Facts:
nuba (ζ gugra) (ω a)
gistel (ω a)
votestim (ζ bedruk) (ω a)
grapastak (ζ batin)
skometri (ω b)
gradro (ζ skometri pipla) (ω b)
taluvi (ζ gradro)
pludrun (ω a)
staremos (ζ stagros) (ω a)
stestu (ζ stagros) (ω a)
vustos (ζ batin) (ω b)
kosis (ζ gistel skometri pipla vustos) (ω a)
skipodres (ζ vustas)
stuklol (ζ zodristu) (ω b)
zefi (ζ driplu) (ω a)
plopa (ζ biston) (ω a)
gresku (ζ nuba) (ω b)
ratre (ζ stagros pipla)
brugruk (ω a)
stagros (ζ batin) (ω a)
gume (ζ stagros)
pipla (ω a)
vustas (ζ driplu brasir) (ω b)
gugra (ζ batin stagros)
nanun (ζ ruske skometri skipodres) (ω a)
vigos (ζ nanun sester) (ω a)
ruske (ζ mapo)
tutri (ζ trilol batin) (ω a)
klurur (ω a)
sester (ζ batin brasir) (ω b)
driplu (ζ gugra)
drutra (ζ stagros grapastak gugra klurur biston) (ω a)
lezovu (ζ nanun) (ω a)
kelafles (ζ trukobam tutri) (ω a)
biston (ζ stagros nevus) (ω a)
birom (ζ nevus) (ω b)
pofer (ζ vustas) (ω a)
brasir (ω a)
klires (ζ nuba staremos) (ω b)
mapo (ζ batin stagros) (ω b)
skofos (ζ brasir skometri) (ω b)
bedruk (ζ nefur) (ω a)
trukobam (ω a)
nefur (ζ trilol)
kufistu (ω a)
stazen (ζ klurur)
trilol (ζ gradro batin) (ω b)
skibru (ζ batin)

Known rows:
[  5  17 -20 -15  12  -4  -3   2   7  -8 -23  10   5   9   9  -8 -21   5
  26]: vigos
[ 13  17 -43 -14  19  -9 -10  18   1 -29 -28   7   0  30 -12 -13 -32  15
  30]: trukobam
[ -7  13 -34 -43  23 -17   6  10  15 -10 -25   4 -30  -6 -11 -17  -5  15
  41]: mapo
[ 20  22 -24 -24  14 -13  -8  10  16 -15 -27   8   3  11   6  -8 -17  15
  22]: biston
[ -4   4 -33 -24 -10 -22  33   8  15 -12 -15 -13 -28  18 -12  -7 -17   5
  11]: taluvi
[  1  13 -28 -35  -8 -26  15   0  17  -5 -12  -7 -24  23 -17 -16 -17   2
  16]: ratre
[ 17  21 -20 -21  16 -11  -2  17  17 -11 -27   9   2  13   9 -10 -20   9
  23]: drutra
[ 25  13 -32  -5  -1   4  -4  23  12  -7 -22  10   1  14  -1 -12 -11  13
  35]: bedruk
[ 18  20 -31 -18  13  -9  -5  17  10 -18 -24   9  -1  16   4 -12 -22   7
  24]: tutri
[-10   5 -31 -42  22 -13  12   9  20 -11 -28   3 -26  -4  -8 -18 -10   8
  38]: stuklol
[ 13  28 -31 -15  12  -9   1   9  10 -24 -16   8   4  12   7  -9 -17   6
  25]: pipla
[ -5  13 -31 -42  27 -18  18  13  16  -5 -35   4 -24  -6 -16 -24  -3   6
  35]: klires
[ 15  14 -18 -29  11  -9  -9  12  19 -12 -33   6   7  15  25 -10 -17  27
  16]: plopa
[ 17  23 -27 -12  15 -11  -3  12  11 -15 -23   6   2  11   3 -11 -17   8
  25]: kufistu
[ 12  31 -28 -16  13 -11  -7   1  16 -35 -11   8   8  20   8 -16  -7  -1
  25]: gistel
[  9  33 -30 -20   8  -6  -7  10   7 -17 -25   7   9   8  -3  -5 -16   7
  24]: brasir
[ -9   8 -36 -38  20 -12   9  15  15 -16 -24   4 -30  -6 -11 -15  -5  10
  40]: trilol
[-19   9 -27 -45  19  -8  10   8  14 -12 -30   5 -17  -8 -11 -15  -8   7
  43]: skofos

Rows, some named above:
[ -2   5 -32 -36  -5 -25  -5   7  12   2 -10   1 -34  18 -12 -13 -18  -6
   8] : skibru
[ 15  16 -17 -31  13 -10 -10  14  17 -14 -30   4   6  13  22 -10 -17  27
  17] : plopa
[ 12  15 -34 -39  -6 -27  -2  -8  21  -9 -14  -5 -24  18 -36  -4  -9  13
  11] : nevus
[ -5  16 -15 -34   3 -33   6  18  32   3 -18  -5 -25  38 -26  -4 -15  -2
  19] : stazen
[  4  -2 -29 -49  28 -10   3  -7  33 -16 -29   3 -28 -14 -32 -11 -10  11
  32] : birom
[ -6   5 -29 -42  28 -16  22  16  10  -8 -37   7 -17   1 -22 -26   4   2
  30] : gresku
[  9  22 -18 -15  14  -5  -1   3   8  -7 -23  10   7   7   9 -10 -23   7
  25] : vigos
[ -1  15 -33 -34 -11 -34   1  -2  13  -3 -24  -8 -22  21 -23 -11 -12   0
  19] : driplu
[-17  10 -28 -44  18  -9   9   5  16 -13 -26   3 -18 -11 -12 -15  -7   5
  41] : skofos
[ 17  35 -21 -14  21 -21 -10  26  21 -14 -21   7   2  22  -2  -1 -15   7
  29] : klurur
[-15   8 -38 -36  17 -12  17  11  15 -19 -22   2 -28  -4  -8 -14  -6  11
  40] : gradro
[-19   8 -30 -45  17  -7  11   5  13 -14 -27   4 -18  -6 -14 -16  -8   5
  40] : skofos
[-17  12 -33 -43  19 -12   3   7  11 -11 -25   5 -22  -9 -11 -14  -4   9
  39] : sester
[-13  15 -35 -38  21 -13   8   7  12 -22 -19   1 -24  -6 -14 -14  -1  13
  45] : skometri
[-20  11 -30 -44  18  -7  12   8  14 -13 -26   6 -19  -7 -11 -14  -7   5
  41] : skofos
[ 13  28 -30 -13  13  -9  -9   2  14 -33  -9   5   7  17  11 -15  -8   2
  27] : gistel
[  6   7 -35 -28 -17 -22   8  11  15   0 -13  -2 -29  26 -30 -10  -8   7
  22] : nefur
[  8  30 -30 -17  12  -9  -8   7   6 -16 -24   9  11   6  -1  -5 -15   6
  28] : brasir
[  3  21 -28 -42  -9 -25  18   1  17   3 -16  -6 -25  23 -21 -20 -22   3
  19] : gume
[-18  14 -35 -36  20 -17  -1   8  14 -11 -32  -4 -23 -14 -17 -16  -6   6
  39] : vustas
[ 11  11 -31 -17  18  -5  -6  15   7 -22 -29   9   3  27  -1 -15 -35   7
  27] : kelafles
[  5  20 -25 -47  -7 -26  13   2  18   6 -13  -4 -24  22 -21 -16 -24   5
  20] : gume
[ 19  31 -24 -26  13  -8   7  11  18  -7 -23   5   3   9   8 -16 -29   7
  26] : stestu
[  3  23 -26  -5  14  -4 -13   9  19  -4 -27  -5  12  -4  -2 -17 -23   5
  18] : pofer
[ 11  16 -17  -1  22  -6   0  -9   6  -2 -21   4  -2  12   9 -12 -20  11
  27] : lezovu

Now the same elements, written a new way:
Known rows:
[-11 -22   6   8  23   2  -1  10  30   8  35  -1   4   4  19 -28  -3 -36
  12]: kufistu
[-10 -12   5  11  30  15   5  13  22  12  38  -4   4  -3  24 -38 -11 -27
  16]: trukobam
[-21 -16   4   7  23   7   1  -4  26  14  29   2  10  -4  18 -25   0 -30
  24]: klurur
[ -9 -21  -1  10  20  -3  -8  14  25   9  36   4   3   6  27 -35 -10 -41
  23]: lezovu
[-11 -20   6   9  16  11  -6   8  22   5  46  11   5   1  14 -39  -3 -25
  13]: bedruk
[ -7  -9  10  12  18  15  -4  -4  29  12  32   1   9   2  21 -36  -8 -43
  20]: pipla
[-13 -19  -4  10  20  -2 -11  15  22  10  31   4   3   4  28 -37 -14 -39
  23]: vigos
[ -9 -17   0  12  19   0 -10  11  24   9  33   6   3   3  29 -34  -9 -43
  23]: nanun
[-26 -14   3   9  20  10   3  10  29   5  22   3  12   8  19 -37  -5 -35
  20]: nuba
[-16 -21   3   7  19   2  -7  11  30   4  28   7   0   4  34 -32 -13 -35
  16]: pofer
[  0  -5  39   3  15 -24 -12  -5   2  -3  -7 -10  -5  51 -14 -42 -20  10
  32]: klires
[ 11   4  43   2  16 -20 -17 -14  -2   6  -2 -10  -9  40 -10 -42 -25   5
  32]: vustos
[  8  -2  40   8  19 -24 -16 -10  -1   3   2  -7 -10  44  -8 -39 -22  12
  38]: mapo
[ 11  -2  49   4  30 -28 -21   1   4   3  -3  -7 -10  41 -21 -19 -21   8
  15]: stuklol
[ 21  -8  20 -13  41 -14   1   5  12  -7  20  17  -2  21   1 -37 -16 -28
  45]: ruske
[ 16  -7  23 -19  36 -16   0   6  15 -10  16  20  -9  22   8 -37 -19 -28
  39]: skipodres
[ 12 -14  20 -13  42  -4   4  -3  17 -11  18  16   0  24  -5 -35 -19 -23
  45]: gume
[ 11  -7  27 -22  37  -8   5   0  18 -11  10  21  -6  20   6 -33 -18 -22
  38]: driplu

Rows, some named above:
[ 22 -10  22 -17  35  -4  -2  -1  13 -10  27  11  -6  21  -7 -41 -23 -30
  37] : taluvi
[ 10  -5  24 -21  37  -8   5  -1  18 -11  11  20  -5  21   6 -34 -18 -21
  39] : driplu
[  6  -9  42   0  30 -25 -22 -14   8   4  -2 -12  -7  44  -9 -44 -12  15
  32] : birom
[ 13 -13  20 -13  42  -6   2  -2  19 -10  18  15  -2  24  -6 -33 -19 -22
  45] : gume
[ 12  -1  41  -4  13 -27 -23  -6   0   4  -3  -9 -14  43  -4 -43 -27   3
  30] : skofos
[ 10  -5  26 -20  38  -7   5  -2  19 -12  10  20  -6  22   7 -36 -18 -21
  36] : driplu
[  7  -9  42   0  32 -27 -24 -15   7   3  -2 -13  -8  46  -9 -44 -12  15
  33] : birom
[  9   1  39   1  16 -30 -20  -5  -3   5  -2  -5 -12  41  -4 -43 -23   9
  33] : sester
[-21 -20   2   5  19   6  -5   7  31   3  27   7   4   6  30 -31 -15 -31
  17] : zefi
[ 16 -13  20 -15  38  -4   0  -3  18 -11  21  11  -1  25  -8 -36 -25 -29
  45] : ratre
[-12 -21  -2   9  29  13   0  16  23   8  39  -7   3   2  19 -37 -19 -26
  18] : kelafles
[ 19  -7  23 -18  34  -3   2   3  10 -10  31  20  -4  16 -10 -42 -14 -19
  33] : nefur
[ 17 -14  20 -15  38  -3  -1  -6  18 -11  20  12   0  25  -8 -36 -25 -27
  43] : ratre
[  9   1  44   0  13 -27 -18  -8   3   3  -6  -2 -16  43   6 -39 -22   9
  27] : vustas
[-12  -8   7   8  19   5  -6   5  26  12  26   8   5  -2  34 -37  -7 -38
  18] : brasir
[ 13   2  44   3  15 -16 -16 -10  -6   4   7  -6 -10  38 -10 -46 -23  15
  29] : trilol
[-11 -23  -1   8  16   9 -12   6  26   7  35  -3   6   4  16 -37 -21 -44
  21] : kosis
[ -9  -8   9  13  17  16  -3  -6  29  12  34   2   9   1  21 -37  -9 -43
  19] : pipla
[ 10 -16  19 -23  38 -10   4  -5  17  -7  16  11  -3  17 -12 -25 -16 -20
  42] : stazen

Now the same elements, written a new way:
Known rows:
[  8   1  -6   0  -5  -4  -4   5 -33  29  -1  -2  -5  -5  -5]: staremos
[ -9  -7   1   3   9   2  -4   0  11 -55  -5   0  15   2 -14]: klires
[-1  4  4 -4  8  6  7  0  5  0 -3 23 -2 -2 18]: ruske
[ 18   1   2  -7  -6 -10  -5   9   1  17   0 -15   4   4  -6]: stagros
[ -9  -7   0   9   6   4  -3   0  13 -54  -3   1  16   3 -14]: stuklol
[ 12   6  -1   7  -8 -13  -5   3   7   8   6  -7  -2   2  -9]: kosis
[ 4  6  3 -8  7  8  6  1  2 -7 -7 20  0 -3 17]: ratre
[-19 -10  -6 -18  -3  16   0  -3   2  -4  -7  -9  19   4  -4]: mapo
[-10 -14   3  11   7   4  -1   4  14 -37  -1  -4  19   6  -9]: sester
[ -2   5  -6 -11 -13  -1  -2  -6  -1  39   3 -16  -8   1  -2]: kelafles
[  2   9  -9 -21 -15   0   0  -2  -7  40  -5 -15  -7   2  -4]: biston
[-25  -8  -7  -5  -4  13   1  -7   8  -9  -4  -2  12   3  -7]: skofos
[  0   6  -8  -5 -16   0   1  -6  -1  36   3 -16 -10   2  -3]: gistel
[ 14   7  -2  -4  -6 -12  -4   7   2   8  -3  -9  -1   3 -10]: stestu
[  3   4   4   4   7   8  10  -3   5 -16  -2  16  -6  -2  17]: zodristu
[  5   6  -3   8  -7 -15  -6   5  10  19   5   2  -2   2 -10]: nanun
[-14 -21  -1   7   8  11  -8  -1 -19 -25   7   6  17  -6  -3]: trilol
[-10   3   6  -1  11   3   9   1   7   6  -5  23  -4  -1  17]: skipodres

Rows, some named above:
[  4   6   3 -12   9   8   7   2   0  -3  -9  19   0  -2  17] : gume
[  4   5   4 -12   9   8   8   2   0  -4  -9  19   0  -3  16] : gume
[ 14  -2   4   0  -5 -12 -10   3   7  12  11 -15   0   2  -3] : tutri
[  4   4   1   6  -4 -15  -3   5   7  14   2  -6  -4   3 -10] : pofer
[ 0  4  5 -5  8  6  4 -2  6 -6  0 21 -2 -3 18] : taluvi
[  5   4   1   6  -4 -15  -3   5   7  15   2  -6  -4   3 -10] : pofer

